Each row is followed by its group and then its class within the group.
[ 2.33  0.51  2.21 -0.47 -1.91  1.40 -2.53 -7.48  0.48  0.63 -1.23  0.66
  5.53  2.19 -0.56  0.53 -1.48 -2.10 -0.81  1.20  2.80  0.24 -1.16 -1.59
 -0.87 -1.71 -1.46  0.00 -0.21 -3.33 -1.26  0.48  1.11  1.20 -0.01  0.26]	U (95)
[ 0.99  0.02  0.62 -0.23 -0.75  0.79 -1.40 -6.63  0.19  0.15 -0.64 -0.23
 -0.67  1.57  0.53 -1.05 -3.21 -1.88 -1.68  1.92  1.75 -0.56 -0.73 -1.39
  0.59 -2.49 -1.03  0.87 -0.45 -2.26 -2.80 -1.37  0.06 -0.21  0.38  0.54]	U (97)
[-1.09 -0.71  2.44 -0.27 -1.45  0.26  0.05 -5.15 -0.18 -1.12  0.04 -1.64
 -3.37 -1.01 -1.45 -1.70  0.12  4.59  1.26  0.71 -0.55 -0.38 -0.51 -1.41
  2.50 -0.20  0.49  3.55  4.99  1.12  1.03 -0.96 -1.00 -0.60  0.86 -0.37]	M (79)
[ 0.51  0.50  0.55  0.49 -0.93 -0.33 -0.09 -5.58 -0.29 -0.39 -0.13 -1.19
 -0.80 -0.46 -1.27 -0.55 -0.90  4.93  0.50 -0.08 -2.59  1.58 -2.61 -2.01
  4.08 -0.33 -0.42  4.08  1.39  2.02  1.22 -2.49 -0.70 -1.49  0.67 -0.90]	M (79)
[ 0.20  0.45  1.34 -1.57 -1.64  0.60 -2.68 -6.83 -0.39  1.51 -1.06  0.75
  0.00 -1.29  1.64 -0.78 -2.85  0.50 -0.38 -0.63  2.31 -0.79 -3.00 -1.23
  2.18 -1.70 -1.12 -0.36 -0.84 -2.52 -1.08  0.99  0.38 -0.97  1.94 -0.74]	U (95)
[-1.21 -0.75 -0.22 -0.40 -2.92 -0.49 -0.92 -0.74 -1.12  0.18 -0.44  0.51
  2.74 -0.70  0.22 -0.77 -0.85 -0.81 -0.48 -0.76 -0.76 -0.85  1.63 -1.25
 -1.78 -1.56 -0.77 -2.66 -2.08 -1.31 -3.27  1.02  1.37 -0.68 -0.52  1.66]	G (77)
[ 0.03 -0.74  0.71  3.58  0.41 -0.04  0.59 -2.98 -0.61 -0.86  0.56 -1.98
 -1.31  1.61 -0.77  1.12  0.71  2.76  1.32  0.38 -1.82  0.33  0.13  0.26
  1.00  0.08 -0.87  2.84  0.80  0.74  0.83  1.46  0.32 -0.41  0.07  1.48]	M (86)
[ 0.41  1.38  2.34 -0.24 -1.63  0.47 -1.60 -6.40  1.13 -0.05 -0.20 -0.73
 -4.35 -1.55  0.75  0.74  0.23  5.43  0.36  1.44 -0.45  0.57 -1.51 -0.94
  2.98  0.03  1.47  3.45  1.50  0.43  3.36  1.55 -0.24  0.04  0.42 -2.05]	M (79)
[-0.60 -0.94  1.35  0.14 -1.88 -0.27 -0.27 -5.16 -0.91  0.25 -0.73 -1.43
 -3.10 -2.21  1.46 -0.93 -0.80  5.44  0.84  0.17 -1.50  0.45 -0.52 -1.84
  2.55 -0.40 -0.61  3.33  0.30  0.95  1.05  0.52 -1.27 -1.13  1.26  0.07]	M (86)
[ 0.15  0.02  0.26 -0.37 -0.99 -0.77 -0.71 -2.55 -0.15  1.17  0.17  0.09
  0.09 -0.10  1.26 -0.82 -0.11 -1.16 -1.29 -0.62 -0.46 -1.81  0.29 -4.08
 -2.80 -1.80 -0.49 -2.71 -1.88 -2.35 -2.12 -1.51 -0.71 -0.48 -0.19  1.01]	G (92)
[ 0.23 -0.13  1.96 -0.45 -3.26 -0.11 -0.61 -2.13 -0.95 -0.77  0.23 -1.19
  2.57 -1.00  0.23 -1.18  0.27  0.44 -0.84  0.70 -2.37 -1.05  1.47 -1.35
 -2.41 -1.20 -0.70 -2.08 -2.48 -1.35 -1.98 -0.34 -0.09 -0.74 -0.33  1.95]	G (77)
[-0.29 -0.74 -0.38 -1.11  0.55 -0.38  0.55 -2.28  2.27  0.07  0.43 -0.55
 -5.02 -0.13  0.70 -0.41  0.29  5.33 -0.72 -0.54 -1.38  0.81 -0.86 -1.54
  2.20  0.19 -0.52  1.95 -0.59  0.01 -1.13 -0.86  1.59 -1.66  0.01  0.00]	M (79)
[-1.21 -0.79  3.19 -0.87 -1.86 -3.66 -0.80 -7.16  1.98 -0.95  0.46 -1.13
 -3.30 -1.17  0.03 -0.14  0.09  3.63 -0.47 -1.10 -3.44 -0.21  0.97 -0.84
  2.44 -2.10  0.05  1.11 -1.63 -0.39  1.91  1.92 -0.07  0.92  0.64 -1.05]	M (99)
[ 1.28  0.77  1.45 -1.35 -1.50  1.43 -1.66 -6.79  0.04 -0.60 -1.42  0.21
  0.99 -0.49 -0.62 -0.97 -2.94  0.32  0.19  1.33  3.02 -0.67 -2.08 -0.93
  2.09 -1.12 -1.32  0.97  0.88 -2.04 -1.28  1.15  0.54  0.33  0.18  0.61]	U (95)
[ 0.75 -0.24 -1.37  0.75 -4.12  0.89 -0.66 -0.51 -2.79  2.00 -0.84 -0.04
  1.81  0.30  3.92 -0.43  1.33  1.57  0.05 -1.18  0.65  4.79  1.96 -1.21
 -2.76 -0.68  0.04 -1.11 -0.89 -2.18 -1.05  1.57 -0.35 -2.28  1.28  2.92]	G (92)
[ 0.78  0.00  0.86  0.09  0.29 -0.47 -0.45 -4.14  0.67 -0.09 -0.16 -0.27
  0.64  3.14 -0.99 -0.69 -1.90 -2.22 -0.75 -0.70  1.54 -1.12  0.72 -0.86
 -1.17 -3.92 -0.56 -0.06 -0.28 -3.07 -2.07 -1.80  0.40  2.15 -0.53  0.72]	U (97)
[ 0.04 -0.26  0.10 -0.04 -1.46 -0.93 -2.02 -0.55  0.30 -0.88 -0.33 -0.30
  3.03 -0.46 -0.31 -0.71  0.65 -0.30  0.31 -0.04 -2.43 -1.62  1.55 -1.69
 -1.80 -1.21 -0.18 -3.05 -2.14 -0.46  0.41  0.37 -0.31 -0.06 -0.62  0.59]	G (80)
[-0.92 -0.56 -0.60  1.77  1.77 -1.12 -1.26 -2.71  1.49 -1.30 -0.44 -0.07
  4.61  1.70 -1.16 -1.21  0.72 -3.19 -0.82 -0.02  0.70  0.46  2.02 -0.08
 -2.96 -2.24 -0.66  0.54 -1.65 -1.03 -2.44 -2.80 -0.16  3.00 -0.19  0.50]	G (77)
[ 0.89  0.14  0.75 -0.22 -4.90  0.28  0.02 -4.00 -1.26 -0.29  0.42 -0.91
 -1.25 -0.69  0.03  0.74  0.93  5.06 -0.77 -0.29 -3.60  0.74 -0.63 -0.26
  1.19 -0.18 -0.90  2.09  0.00  1.18  2.95  0.72  0.48 -1.15  0.89  0.29]	M (86)
[-0.12  0.29 -2.75  0.07 -0.04 -0.11 -2.40 -1.58 -0.84  2.34 -1.89  0.77
  5.68  0.53  0.88 -1.29  0.60 -2.61 -0.73 -0.34  0.18 -1.05 -1.02 -0.64
 -2.29 -1.82 -0.21 -1.50 -3.05 -1.76 -1.76 -0.83 -0.15 -2.32 -0.76 -0.05]	G (92)
[-0.66 -0.31  1.13  0.05 -0.45  0.10 -0.04 -2.92  1.04 -0.84 -0.10 -0.77
  0.49 -0.60 -2.18  0.09 -0.69  0.89  0.77  0.28 -4.35  1.42  0.60  0.02
  1.73 -0.55 -0.74  1.44  0.88  0.57  0.71 -0.01 -1.50  1.22  0.43 -5.15]	M (79)
[ 0.78 -1.26  1.53  0.15 -3.24  0.39  0.27 -5.09 -0.92 -0.09  0.46 -1.16
 -2.14 -0.68  0.11  1.07  1.80  4.35  0.11  0.82 -3.89  1.79 -0.26  0.10
  1.79  0.27 -0.67  2.43  0.75  1.02  2.68  2.65  1.46 -1.34  1.02 -0.70]	M (86)
[ 0.28  0.71  0.27 -0.24  0.06 -0.81 -0.56 -0.78  1.17 -0.14 -0.56 -0.32
  5.30  0.63 -1.04 -1.17  3.24 -3.44 -0.56  0.26 -0.61 -1.57  2.84 -1.49
 -5.97 -1.91  0.20 -2.76 -1.92 -1.91  0.59 -0.88 -0.04  1.02 -0.30 -0.25]	G (80)
[-0.06  0.43  0.90 -0.63 -2.20 -0.11  0.72 -3.72  0.27 -0.51 -0.59 -0.50
 -0.66 -2.71 -1.23  0.64  1.08  4.07 -0.46  0.33 -1.94 -0.15  0.91 -0.22
  1.03  0.49  0.70  1.22  0.85  1.14  2.77 -0.27 -4.38 -0.45  0.34 -1.32]	M (86)
[-0.17  0.57  0.59  0.26 -0.39  1.34 -0.52 -4.33 -1.16  1.47  0.19  0.14
 -2.85  0.45  1.34 -1.05 -3.40 -2.54 -0.77  0.51  2.99 -1.10 -0.34 -1.39
  2.87 -3.37 -1.14  0.16  1.24 -2.33 -1.06  0.08  0.95  0.22  0.67  1.08]	U (97)
[-0.08  0.71  1.78 -1.06  0.76  0.77 -1.65 -3.85 -0.35  0.70 -2.17  1.45
  1.99  0.25  2.34 -0.89 -2.39 -3.35 -0.05  0.85  4.88  0.01 -0.53 -1.27
  0.68 -0.46 -0.49  0.04 -0.43 -0.87 -3.01  0.46  0.42  1.88 -0.18 -0.22]	U (94)
[-0.67  0.40  0.97 -0.96 -0.74 -0.08 -0.17 -3.61  0.95  0.01  0.59 -1.13
 -5.69 -0.86 -1.06 -0.31 -2.10  4.06  0.92  0.72 -1.19  0.22 -1.31 -0.05
  4.56  0.46 -0.94  1.00  0.56 -1.31  1.01  0.06  0.52 -1.41  0.23 -1.10]	M (79)
[ 0.75  0.91 -0.14 -1.19 -1.28  0.73  0.09 -3.28 -0.94  1.79 -0.58  0.46
  2.10 -0.12  0.41 -1.21 -0.46 -0.01 -0.49 -0.13  2.39 -1.09 -0.44 -1.59
 -2.67 -1.75 -0.30 -1.24 -0.60 -2.38 -1.08 -2.02 -0.65 -0.13 -0.36  1.53]	G (92)
[-0.83 -0.60  1.95 -1.44 -3.90  1.10 -0.16 -3.03 -0.58  0.06  0.59 -0.24
 -3.87 -3.29 -0.19 -1.13 -1.58  5.53 -0.17  0.39 -1.30 -1.58  0.50 -1.01
  2.26  0.05 -1.01 -0.04  0.10 -0.18 -0.26  0.68  0.49 -2.15 -0.30 -1.09]	M (79)
[ 0.80 -0.09  0.66 -0.57 -4.30  1.15  0.39 -2.83 -1.12  0.46 -0.26 -1.06
 -3.35 -1.39  0.02  0.37 -0.19  5.53  0.94 -0.08 -2.07  0.44 -2.38 -1.33
  2.20  0.45 -0.64  1.90  1.57  1.02  1.46  0.82  0.48 -1.87  0.76 -0.26]	M (86)
[-0.30  0.12 -0.77 -0.63 -2.09 -0.33 -0.36  2.26 -0.53  0.49 -1.88  0.38
  4.27 -1.07 -0.54 -1.55  2.45  0.27 -0.42 -1.17 -2.01 -1.47  0.86 -0.78
 -3.65  0.13 -0.25 -2.88 -2.40 -0.55  1.78  1.07 -0.43 -1.25 -1.12  0.96]	G (80)
[ 0.58 -0.20  2.08  0.76 -2.25  0.32  1.64 -0.61 -1.24 -0.68  1.01 -1.29
 -2.28 -0.41 -1.06 -0.20  1.06  4.08  0.58 -0.06 -4.17  0.54  0.41  0.41
  0.61  0.55 -0.12  0.44  0.86  0.24  2.03 -0.28 -1.44 -1.83  0.72  0.53]	M (86)
[ 2.15  0.83  1.44 -1.09  1.36  0.83 -3.11 -3.34 -0.41  1.48 -1.53  1.00
  2.23  1.15  1.89 -0.50 -2.09 -3.33 -0.73  1.49  5.47 -0.73 -0.93 -0.54
  2.29 -2.09 -0.68  0.35 -0.24 -2.64 -1.47  1.31  0.57 -0.46  0.26 -1.02]	U (95)
[-0.60  0.41 -0.10 -0.87 -1.46 -0.35 -0.51 -0.05 -0.94  1.07  0.22  0.92
  1.87 -0.10  2.17 -0.78  1.76  0.12 -0.46 -0.08 -0.22 -1.77  2.36 -0.60
 -3.63 -0.86 -1.19 -3.40 -2.13 -2.56 -2.27  0.84 -0.35 -0.78 -0.31  1.92]	G (92)
[-0.34 -0.48  1.48 -2.76 -4.86  0.40  0.24 -4.14 -1.29  0.84  0.22 -0.81
 -4.96 -3.00  1.61  0.89  0.43  7.40  0.91  0.40 -2.70 -0.04 -0.78 -2.15
  2.99  1.02 -0.82  1.91  1.87  1.30  2.81  2.36 -0.68 -2.49  1.37 -0.81]	M (79)
[-0.51  0.41  2.32  1.02 -2.30 -1.54  0.02 -4.36 -0.39 -0.36  0.31 -1.68
 -4.29 -0.91  0.44  0.60  0.29  3.88  0.33  0.82 -0.54  0.38 -0.99 -1.56
  0.82 -0.19 -0.40  4.09  2.34  1.92  2.35  1.95 -1.35 -0.40  1.23 -0.66]	M (86)
[ 0.66  0.16 -5.45  0.09  0.43 -0.69 -1.93 -1.82 -0.57  1.24 -1.24  2.14
  5.31  0.68  1.92 -0.93  1.92 -2.24 -0.88  0.15  1.77 -0.63  0.70 -1.53
 -2.10 -1.82 -0.32 -0.89 -1.74 -1.60 -0.72 -0.76 -0.16  0.44 -0.56  0.76]	G (92)
[ 0.15 -0.25  3.21  0.28 -4.01  0.30 -1.55 -6.61  1.64 -1.29 -0.69 -0.78
  0.01 -1.05 -0.41 -0.96 -1.08  4.66  0.84  0.51 -2.33  0.11 -0.42 -0.53
  1.28 -1.94 -1.28  1.82 -0.43 -0.42 -0.25  1.77 -0.20  0.68 -0.01  0.39]	M (99)
[ 0.70 -0.53  0.12 -0.38 -0.07 -3.24 -0.42 -1.13 -0.44 -0.18 -0.65  0.55
  1.68  1.82  0.26 -0.69 -0.87 -1.72 -0.62 -0.16  0.30 -0.71  2.81 -0.71
 -2.73 -1.31 -0.67 -2.63 -2.39 -2.69 -3.44  0.58  0.42  1.03 -1.57  1.75]	G (77)

Each row is followed by its group and then its class within the group.
[-1.20 -2.83 -2.42 -0.28 -1.55 -0.09  1.56 -0.43  0.29 -0.25 -1.94  0.75
  1.35  0.79 -3.50  1.82 -0.58 -0.45  0.25 -0.54 -1.97  1.06  0.07 -6.03
  1.39  0.98 -1.51  0.26  0.52 -1.41  0.49  0.15 -2.14  0.30 -2.06  1.22]	X Q982
[-0.61 -1.22 -2.02  0.56 -0.07  3.97  0.64 -0.08  0.84 -0.98 -0.37  4.60
 -0.02  1.89  0.04 -0.20  3.13  0.26 -0.74  0.78 -3.15 -1.87  0.33  0.19
 -2.16  0.36 -0.85 -0.14  0.42 -2.44  0.67  1.30  0.96  0.27  1.02 -0.99]	V Q300
[ 0.42 -0.62  0.27  0.78  1.82  2.90  0.99 -0.53  1.11  0.79 -0.17  5.26
 -0.49  4.85  0.21 -1.94  0.18 -0.23 -0.38  1.81 -1.28 -2.57 -0.10  9.63
 -4.47 -0.58 -1.31  1.03 -0.63  1.20  0.21  1.08 -2.34 -0.62  2.07 -1.03]	J Q407
[ 0.08 -2.64 -4.68 -0.39  0.12  9.37  0.07  0.85  0.00 -1.58  0.48  5.36
 -0.21  5.17  1.24  0.65  2.12 -0.07 -4.07  2.82 -1.68 -1.70  1.33  6.95
 -3.15 -0.55 -1.83  0.35  2.09 -3.40  0.83  2.17  0.31  0.81  1.38  0.75]	V Q300
[-3.23 -3.19  3.03 -0.22 -0.60 -1.17  0.48 -2.69 -1.69  0.98 -3.22 -1.12
 -0.41  2.56 -0.30  1.40 -0.29  0.46  0.17 -3.81 -0.01 -1.80 -0.18 -7.01
  7.63 -0.41 -2.06  0.07  2.93  1.46 -2.94 -1.57  1.71 -0.14 -0.16  1.86]	Z Q641
